Here is a tiny trained network, its code and every weight. The questions are about switching its units off for an input and a target symbol, where a switched-off unit gives its printed mean instead of its output.

import numpy as np


def w(rows, s, z=0):
    codes = np.array(rows[::2]) - 128.0
    scale = np.full(codes.shape[1], s)
    scale[-1] = z or s
    return codes * scale


def norm(h):
    return h / np.sqrt((h * h).mean(-1, keepdims=True) + 1e-5)


def f(y):
    return y / 2 * (1 + np.tanh(0.7978845608 * (y + 0.044715 * y**3)))


def softmax(a):
    e = np.exp(a - a.max(-1, keepdims=True))
    return e / e.sum(-1, keepdims=True)


def log_softmax(a):
    a = a - a.max(-1, keepdims=True)
    return a - np.log(np.exp(a).sum(-1, keepdims=True))


def net(x, mask):
    ids = ['ΔΞΠΦαβεζθτω'.index(c) for c in x.split()]
    T = len(ids)
    res = E[ids] + P[:T]
    q, k, v = (norm(res) @ M[0].T for M in (Q, K, V))
    z = softmax(np.where(np.tri(T) > 0, q @ k.T / 3**0.5, -1e9)) @ v
    res = res + np.where(mask[0], z, O[0][:, -1]) @ O[0][:, :-1]
    y = f(norm(res) @ A[0][:, :-1].T + A[0][:, -1])
    res = res + np.where(mask[1:13], y, B[0][:, -1]) @ B[0][:, :-1]
    return log_softmax(norm(res)[-1] @ U[:, :-1].T + U[:, -1])


Q, K, V, O, A, B = {}, {}, {}, {}, {}, {}
E = w([
[104,123,96],'Δ',
[105,133,99],'Ξ',
[107,150,102],'Π',
[81,141,100],'Φ',
[110,144,100],'α',
[105,123,93],'β',
[99,129,103],'ε',
[107,95,84],'ζ',
[7,217,83],'θ',
[99,141,108],'τ',
[109,168,122],'ω',
],0.016)
P = w([
[179,166,93],'0',
[139,66,176],'1',
[43,151,59],'2',
[179,254,110],'3',
[92,72,171],'4',
[48,128,61],'5',
[154,208,51],'6',
[97,73,174],'7',
],0.017)
Q[0] = w([
[166,146,249],'h0',
[81,208,111],'h0',
[142,82,96],'h0',
],0.015)
K[0] = w([
[62,110,250],'h0',
[69,141,98],'h0',
[192,149,154],'h0',
],0.015)
V[0] = w([
[212,113,197],'h0',
[11,197,173],'h0',
[94,98,250],'h0',
],0.013)
O[0] = w([
[99,247,90,46],'h0',
[122,28,37,140],'h0',
[91,153,106,2],'h0',
],0.012)
A[0] = w([
[63,131,3,58],'n0',
[163,123,98,107],'n1',
[94,73,149,84],'n2',
[72,97,130,37],'n3',
[147,67,40,215],'n4',
[157,229,194,93],'n5',
[116,96,115,119],'n6',
[195,124,130,188],'n7',
[102,168,57,110],'n8',
[52,120,142,41],'n9',
[60,71,64,3],'n10',
[132,143,112,97],'n11',
],0.015,0.0049)
B[0] = w([
[200,61,108,146],'n0',
[120,255,112,139],'n1',
[101,106,127,180],'n2',
[124,170,136,143],'n3',
[123,200,130,248],'n4',
[211,133,131,142],'n5',
[103,133,133,158],'n6',
[85,130,13,175],'n7',
[122,92,179,124],'n8',
[102,163,143,137],'n9',
[168,195,151,168],'n10',
[161,99,116,118],'n11',
],0.0095,0.012)
U = w([
[254,144,59,188],'Δ',
[103,137,57,237],'Ξ',
[135,206,103,140],'Π',
[128,193,154,47],'Φ',
[183,113,203,142],'α',
[106,210,109,2],'β',
[76,128,142,55],'ε',
[88,176,178,84],'ζ',
[76,127,186,70],'θ',
[80,170,153,62],'τ',
[179,87,123,117],'ω',
],0.017,0.0078)

Each question gives the input, a string of symbols that net reads in full, and the target symbol t.
The units are the heads (3 rows each of Q, K, V and O) and the neurons (one row each of A and B). Each row of codes is followed by its name. A weight is (code - 128) times the scale printed after its matrix; where a second scale follows, it is the last column's (O, A, B and U).
mask holds one flag per unit, heads first, then neurons. A switched-off unit (its flag False) gives its mean, the last column of its rows in O or B, instead of its output. The means were averaged over made-up inputs and are rounded, as every weight is.
A unit's drop is (log p(t) with every unit on - log p(t) with that unit switched off) / (log p(t) with every unit on - log p(t) with every unit switched off).
The circuit of an input: a set's keep is (log p(t) with only the set's units on - log p(t) with every unit switched off) / (log p(t) with every unit on - log p(t) with every unit switched off). Starting from the 12 units with the biggest drops (on a tie, the unit counted first), units are removed one at a time, each time the one whose removal leaves the highest keep (on an exact tie, the one counted first), for as long as the keep stays at least 0.8.
circuit, biggest first: the units of the circuit, biggest drop first
unit that matters most: the unit with the biggest drop
k most important neurons: the k neurons with the biggest drops, biggest first
drop of u: that unit's drop, to one decimal
input β β θ β ζ Δ, target θ: most important neuron -> n7
input β Π τ, target θ: 2 most important neurons -> n4, n7
input β α ε β Ξ α, target θ: circuit, biggest first -> h0, n7, n4
input ω α ε, target Δ: 3 most important neurons -> n0, n10, n7
input Π ω Π, target Π: 2 most important neurons -> n4, n10
input β ω ζ, target θ: circuit, biggest first -> h0, n7, n4
input β τ α, target θ: 2 most important neurons -> n7, n4
input Π β Ξ ω Δ β, target Π: 3 most important neurons -> n10, n7, n0
input ω τ ζ, target Δ: circuit, biggest first -> n0, n10
input Π Π ζ ζ β Π, target Π: 3 most important neurons -> n10, n4, n7
input ω ω ε Δ τ ζ, target Δ: circuit, biggest first -> n0, n10, h0
input ζ β Π Ξ β ζ, target α: circuit, biggest first -> h0, n4
input Π ζ ε Δ θ Δ, target Π: circuit, biggest first -> h0, n10
input β Ξ θ ω Π Φ, target θ: 2 most important neurons -> n4, n7
input θ θ ω β τ, target Ξ: circuit, biggest first -> h0
input ω β ω ω ζ Φ, target Δ: 4 most important neurons -> n0, n10, n7, n4
input Π Δ β, target Π: drop of n4 -> 0.1
input ζ ω Π, target α: drop of h0 -> 0.6
input β Ξ ω Δ θ τ, target θ: drop of h0 -> 1.7
input ω τ α, target Δ: unit that matters most -> n0
